Below is a small trained network, with its code and all its weights. Each question gives an input and a target symbol and asks what happens when units are switched off, that is, made to give their printed mean instead of their output.

import numpy as np


def w(rows, s, z=0):
    codes = np.array(rows[::2]) - 128.0
    scale = np.full(codes.shape[1], s)
    scale[-1] = z or s
    return codes * scale


def norm(h):
    return h / np.sqrt((h * h).mean(-1, keepdims=True) + 1e-5)


def f(y):
    return np.maximum(y, 0)


def softmax(a):
    e = np.exp(a - a.max(-1, keepdims=True))
    return e / e.sum(-1, keepdims=True)


def log_softmax(a):
    a = a - a.max(-1, keepdims=True)
    return a - np.log(np.exp(a).sum(-1, keepdims=True))


def net(x, mask):
    ids = ['αεηθλμξτψω'.index(c) for c in x.split()]
    T = len(ids)
    res = E[ids] + P[:T]
    u = 0
    for l in range(2):
        q, k, v = (norm(res) @ M[l].T for M in (Q, K, V))
        z = softmax(np.where(np.tri(T) > 0, q @ k.T / 4**0.5, -1e9)) @ v
        res = res + np.where(mask[u], z, O[l][:, -1]) @ O[l][:, :-1]
        u += 1
        y = f(norm(res) @ A[l][:, :-1].T + A[l][:, -1])
        res = res + np.where(mask[u : u + 8], y, B[l][:, -1]) @ B[l][:, :-1]
        u += 8
    return log_softmax(norm(res)[-1] @ U[:, :-1].T + U[:, -1])


Q, K, V, O, A, B = {}, {}, {}, {}, {}, {}
E = w([
[133,143,144,121],'α',
[130,117,139,125],'ε',
[142,128,149,139],'η',
[122,137,121,118],'θ',
[205,123,4,147],'λ',
[136,129,132,142],'μ',
[124,137,142,107],'ξ',
[121,106,129,141],'τ',
[127,96,118,129],'ψ',
[134,132,124,130],'ω',
],0.026)
P = w([
[191,116,132,100],'0',
[90,134,131,135],'1',
[169,110,13,185],'2',
[90,133,136,135],'3',
[179,155,3,172],'4',
[91,134,136,131],'5',
],0.0061)
Q[0] = w([
[179,141,153,111],'L0H1',
[29,172,113,120],'L0H1',
[79,128,129,112],'L0H1',
[2,142,150,125],'L0H1',
],0.0059)
K[0] = w([
[154,128,64,154],'L0H1',
[3,167,137,102],'L0H1',
[90,158,176,147],'L0H1',
[19,137,191,165],'L0H1',
],0.0045)
V[0] = w([
[116,127,101,149],'L0H1',
[254,90,63,143],'L0H1',
[143,137,140,131],'L0H1',
[125,128,134,122],'L0H1',
],0.00099)
O[0] = w([
[185,222,123,145,138],'L0H1',
[2,86,83,24,255],'L0H1',
[81,69,121,123,124],'L0H1',
[98,81,128,135,122],'L0H1',
],0.00098,0.00047)
A[0] = w([
[153,103,159,214,13],'L0N1',
[17,160,180,45,135],'L0N2',
[212,137,146,141,83],'L0N3',
[8,251,144,122,54],'L0N4',
[130,114,253,156,216],'L0N5',
[13,180,111,179,71],'L0N6',
[89,170,61,83,78],'L0N7',
[115,226,81,207,5],'L0N8',
],0.0067,0.0014)
B[0] = w([
[164,189,102,74,208],'L0N1',
[29,80,43,189,188],'L0N2',
[53,91,105,84,172],'L0N3',
[107,1,64,163,184],'L0N4',
[164,226,140,138,252],'L0N5',
[101,22,233,171,198],'L0N6',
[152,73,94,193,159],'L0N7',
[133,4,142,156,197],'L0N8',
],0.0058,0.0036)
Q[1] = w([
[248,131,168,162],'L1H1',
[56,128,218,145],'L1H1',
[158,37,110,149],'L1H1',
[27,128,233,144],'L1H1',
],0.018)
K[1] = w([
[243,142,199,114],'L1H1',
[91,108,158,251],'L1H1',
[139,47,151,66],'L1H1',
[89,110,150,231],'L1H1',
],0.015)
V[1] = w([
[93,166,253,109],'L1H1',
[84,86,217,29],'L1H1',
[85,201,84,182],'L1H1',
[255,112,159,203],'L1H1',
],0.0075)
O[1] = w([
[149,78,176,168,107],'L1H1',
[100,57,162,106,179],'L1H1',
[121,168,134,197,3],'L1H1',
[244,125,46,95,237],'L1H1',
],0.011,0.0033)
A[1] = w([
[170,254,201,171,96],'L1N1',
[47,148,95,150,1],'L1N2',
[198,130,161,19,84],'L1N3',
[39,79,151,138,171],'L1N4',
[45,235,189,205,31],'L1N5',
[215,120,38,107,186],'L1N6',
[198,50,211,211,123],'L1N7',
[126,98,70,178,123],'L1N8',
],0.0083,0.0074)
B[1] = w([
[2,9,149,71,153],'L1N1',
[142,253,156,21,131],'L1N2',
[118,75,53,215,166],'L1N3',
[195,178,128,85,217],'L1N4',
[246,95,71,190,162],'L1N5',
[73,132,195,186,255],'L1N6',
[154,239,166,40,218],'L1N7',
[153,173,160,95,165],'L1N8',
],0.0086,0.0076)
U = w([
[152,225,94,150,91],'α',
[97,135,166,238,188],'ε',
[44,118,214,135,197],'η',
[37,59,105,129,158],'θ',
[197,118,37,120,116],'λ',
[242,124,199,204,3],'μ',
[38,199,97,117,178],'ξ',
[183,211,180,76,152],'τ',
[70,120,86,17,121],'ψ',
[161,9,183,106,83],'ω',
],0.012,0.0055)

Each question gives the input, a string of symbols that net reads in full, and the target symbol t.
The units are the heads (4 rows each of Q, K, V and O) and the neurons (one row each of A and B). Each row of codes is followed by its name. A weight is (code - 128) times the scale printed after its matrix; where a second scale follows, it is the last column's (O, A, B and U).
mask holds one flag per unit, layer by layer, with each layer's heads first. A switched-off unit (its flag False) gives its mean, the last column of its rows in O or B, instead of its output. The means were averaged over made-up inputs and are rounded, as every weight is.
A unit's drop is (log p(t) with every unit on - log p(t) with that unit switched off) / (log p(t) with every unit on - log p(t) with every unit switched off).
The circuit of an input: a set's keep is (log p(t) with only the set's units on - log p(t) with every unit switched off) / (log p(t) with every unit on - log p(t) with every unit switched off). Starting from the 12 units with the biggest drops (on a tie, the unit counted first), units are removed one at a time, each time the one whose removal leaves the highest keep (on an exact tie, the one counted first), for as long as the keep stays at least 0.8.
units of the circuit, in order: the units of the circuit, biggest drop first
unit that matters most: the unit with the biggest drop
k most important neurons: the k neurons with the biggest drops, biggest first
k most important neurons of layer l: the k neurons of layer l with the biggest drops, biggest first
drop when u is switched off: that unit's drop, to one decimal
input α τ ε, target τ: most important neuron of layer 1	L1N7
input α θ θ, target τ: 3 most important neurons	L1N7; L0N3; L0N6
input τ λ θ θ, target θ: 2 most important neurons	L0N4; L0N6
input ε ψ ξ, target ω: units of the circuit, in order	L0N7; L1H1; L0N3
input ω τ ω τ α, target ψ: units of the circuit, in order	L1H1; L0N3; L0N5
input η ξ τ τ ε ψ, target ψ: units of the circuit, in order	L1H1; L1N6
input ξ τ τ α μ, target η: units of the circuit, in order	L0N2; L1H1
input ψ μ ε, target θ: units of the circuit, in order	L1H1; L1N7; L1N6; L1N4
input τ τ τ μ η η, target η: 3 most important neurons	L0N6; L1N1; L0N5
input η τ θ τ α θ, target θ: 2 most important neurons	L0N2; L0N6
input ω α τ, target ψ: 3 most important neurons	L0N5; L0N3; L0N6
input η τ ψ τ μ, target μ: 2 most important neurons	L1N6; L0N5
input λ ω τ η ξ, target α: 2 most important neurons	L0N7; L1N6
input ψ τ η ε η, target θ: unit that matters most	L0N8
input θ τ ε τ τ ω, target ω: 3 most important neurons	L0N6; L0N4; L0N8
input μ η τ, target ε: units of the circuit, in order	L1N6; L0N6
input ψ ε τ, target θ: 4 most important neurons	L1N7; L1N6; L0N5; L1N4
input τ ε α, target λ: 2 most important neurons	L0N6; L0N2
input τ ξ η τ α, target λ: 2 most important neurons	L0N6; L0N8
input τ η α τ η η, target η: 2 most important neurons	L1N1; L0N5
input ξ τ τ θ τ, target η: unit that matters most	L0N2
input η ε α ω ξ, target μ: 3 most important neurons of layer 0	L0N7; L0N5; L0N3
input ω θ ε τ μ, target ψ: drop when L0N5 is switched off	1.2
input λ θ α η τ, target α: drop when L1H1 is switched off	1.9
